Below is a small trained network, with its code and all its weights. Each question gives an input and a class and asks what happens when units are switched off, that is, made to give their printed mean instead of their output.

import numpy as np


def w(rows, s, z=0):
    codes = np.array(rows[::2]) - 128.0
    scale = np.full(codes.shape[1], s)
    scale[-1] = z or s
    return codes * scale


def f(y):
    return np.maximum(y, 0)


def log_softmax(a):
    a = a - a.max(-1, keepdims=True)
    return a - np.log(np.exp(a).sum(-1, keepdims=True))


def net(x, mask):
    res = np.array(x, float).reshape(1, 8) / 4 @ E
    y = f(res @ A[0][:, :-1].T + A[0][:, -1])
    res = res + np.where(mask, y, B[0][:, -1]) @ B[0][:, :-1]
    return log_softmax(res[-1] @ U[:, :-1].T + U[:, -1])


A, B = {}, {}
E = w([
[55,218,14,201,94,177,149,134,205],'x0',
[113,151,154,124,137,120,113,94,130],'x1',
[118,119,134,132,122,120,144,116,142],'x2',
[191,157,198,213,168,133,97,187,245],'x3',
[117,121,135,134,109,120,131,125,139],'x4',
[146,105,93,126,173,127,176,143,136],'x5',
[136,151,130,118,164,137,118,103,122],'x6',
[196,150,109,254,123,70,144,76,37],'x7',
],0.0099)
A[0] = w([
[101,91,77,28,82,98,131,99,25,119],'N0',
[63,88,165,1,160,145,98,177,171,102],'N1',
[159,108,115,241,142,34,130,48,30,61],'N2',
[163,1,240,60,174,89,97,128,57,1],'N3',
[210,77,238,31,129,79,154,134,52,7],'N4',
[39,151,11,139,121,172,104,95,107,116],'N5',
[205,121,232,172,193,78,77,221,208,85],'N6',
[221,165,123,192,134,77,109,91,63,82],'N7',
[84,121,99,43,130,144,110,127,193,37],'N8',
[116,122,158,22,129,189,128,116,187,61],'N9',
[53,81,89,19,121,80,175,69,3,58],'N10',
],0.007,0.0021)
B[0] = w([
[128,101,224,217,168,156,116,89,206,223],'N0',
[226,48,19,55,147,70,57,52,36,216],'N1',
[196,89,34,38,94,113,28,89,72,240],'N2',
[68,240,104,109,123,42,193,169,203,245],'N3',
[111,219,92,60,116,115,229,194,167,236],'N4',
[48,192,154,132,146,121,151,162,161,216],'N5',
[64,60,161,236,204,254,90,124,189,238],'N6',
[139,83,116,114,75,122,155,111,68,211],'N7',
[153,112,86,96,76,68,111,111,88,181],'N8',
[164,92,90,111,91,76,106,92,108,190],'N9',
[40,97,186,246,215,242,55,77,176,243],'N10',
],0.0076,0.012)
U = w([
[112,69,200,172,187,168,100,125,165,75],'0',
[179,62,61,94,106,81,90,107,93,19],'1',
[96,255,84,128,125,94,159,178,182,251],'2',
],0.011,0.00019)

Each question gives the input, the list of numbers given to net, and the class t.
The units are the neurons (one row each of A and B). Each row of codes is followed by its name. A weight is (code - 128) times the scale printed after its matrix; where a second scale follows, it is the last column's (A, B and U).
mask holds one flag per neuron, in row order. A switched-off neuron (its flag False) gives its mean, the last column of its row in B, instead of its output. The means were averaged over made-up inputs and are rounded, as every weight is.
A unit's drop is (log p(t) with every unit on - log p(t) with that unit switched off) / (log p(t) with every unit on - log p(t) with every unit switched off).
The circuit of an input: a set's keep is (log p(t) with only the set's units on - log p(t) with every unit switched off) / (log p(t) with every unit on - log p(t) with every unit switched off). Starting from all 11 units, units are removed one at a time, each time the one whose removal leaves the highest keep (on an exact tie, the one counted first), for as long as the keep stays at least 0.8.
circuit, biggest first: the units of the circuit, biggest drop first
k most important neurons: the k neurons with the biggest drops, biggest first
drop when u is switched off: that unit's drop, to one decimal
input [1,-5,5,-8,7,2,-7,7], class 0: circuit, biggest first : N10
input [4,2,-7,-3,-3,-7,0,5], class 1: 2 most important neurons : N3, N2
input [-8,7,3,-1,-4,2,0,-1], class 2: 2 most important neurons : N3, N4
input [-6,4,-3,-2,0,2,6,-7], class 1: 3 most important neurons : N1, N9, N5
input [-3,-5,7,7,6,-2,5,-8], class 1: 2 most important neurons : N1, N10
input [7,-8,0,-7,6,-7,-4,-3], class 0: 2 most important neurons : N3, N4
input [4,4,6,-4,-2,-3,6,4], class 0: circuit, biggest first : N3, N1
input [4,-5,7,-7,2,-3,-7,7], class 0: 2 most important neurons : N10, N0
input [-5,4,-8,-1,-4,-2,7,-6], class 1: 2 most important neurons : N1, N9
input [-6,6,3,-4,1,4,2,-3], class 2: 3 most important neurons : N3, N4, N6
input [-6,-2,7,1,-3,-1,3,5], class 2: 3 most important neurons : N3, N4, N1
input [2,-7,-4,3,-4,2,-2,-4], class 1: circuit, biggest first : N10, N3
input [6,4,-6,5,6,5,8,6], class 1: 2 most important neurons : N3, N10
input [-5,-7,-7,7,2,-8,6,-8], class 1: circuit, biggest first : N1
input [-8,-3,-6,6,-1,-2,1,-7], class 2: 3 most important neurons : N3, N4, N2
input [1,-1,-3,-7,4,-7,1,-6], class 0: 2 most important neurons : N10, N0
input [-6,7,-8,-2,-7,-4,-3,-1], class 2: 2 most important neurons : N3, N4
input [-8,-4,5,-6,8,0,3,-5], class 2: 3 most important neurons : N3, N4, N6
input [-5,-7,1,0,-1,8,6,4], class 2: drop when N4 is switched off : 0.5
input [-4,8,5,-6,6,-6,7,2], class 0: drop when N7 is switched off : 0.0
input [4,6,-2,6,6,2,-5,-1], class 0: circuit, biggest first : N3
input [8,5,8,8,-3,8,-2,5], class 0: drop when N4 is switched off : 0.5
input [-3,3,-5,0,-3,-5,0,-6], class 1: drop when N1 is switched off : 0.6
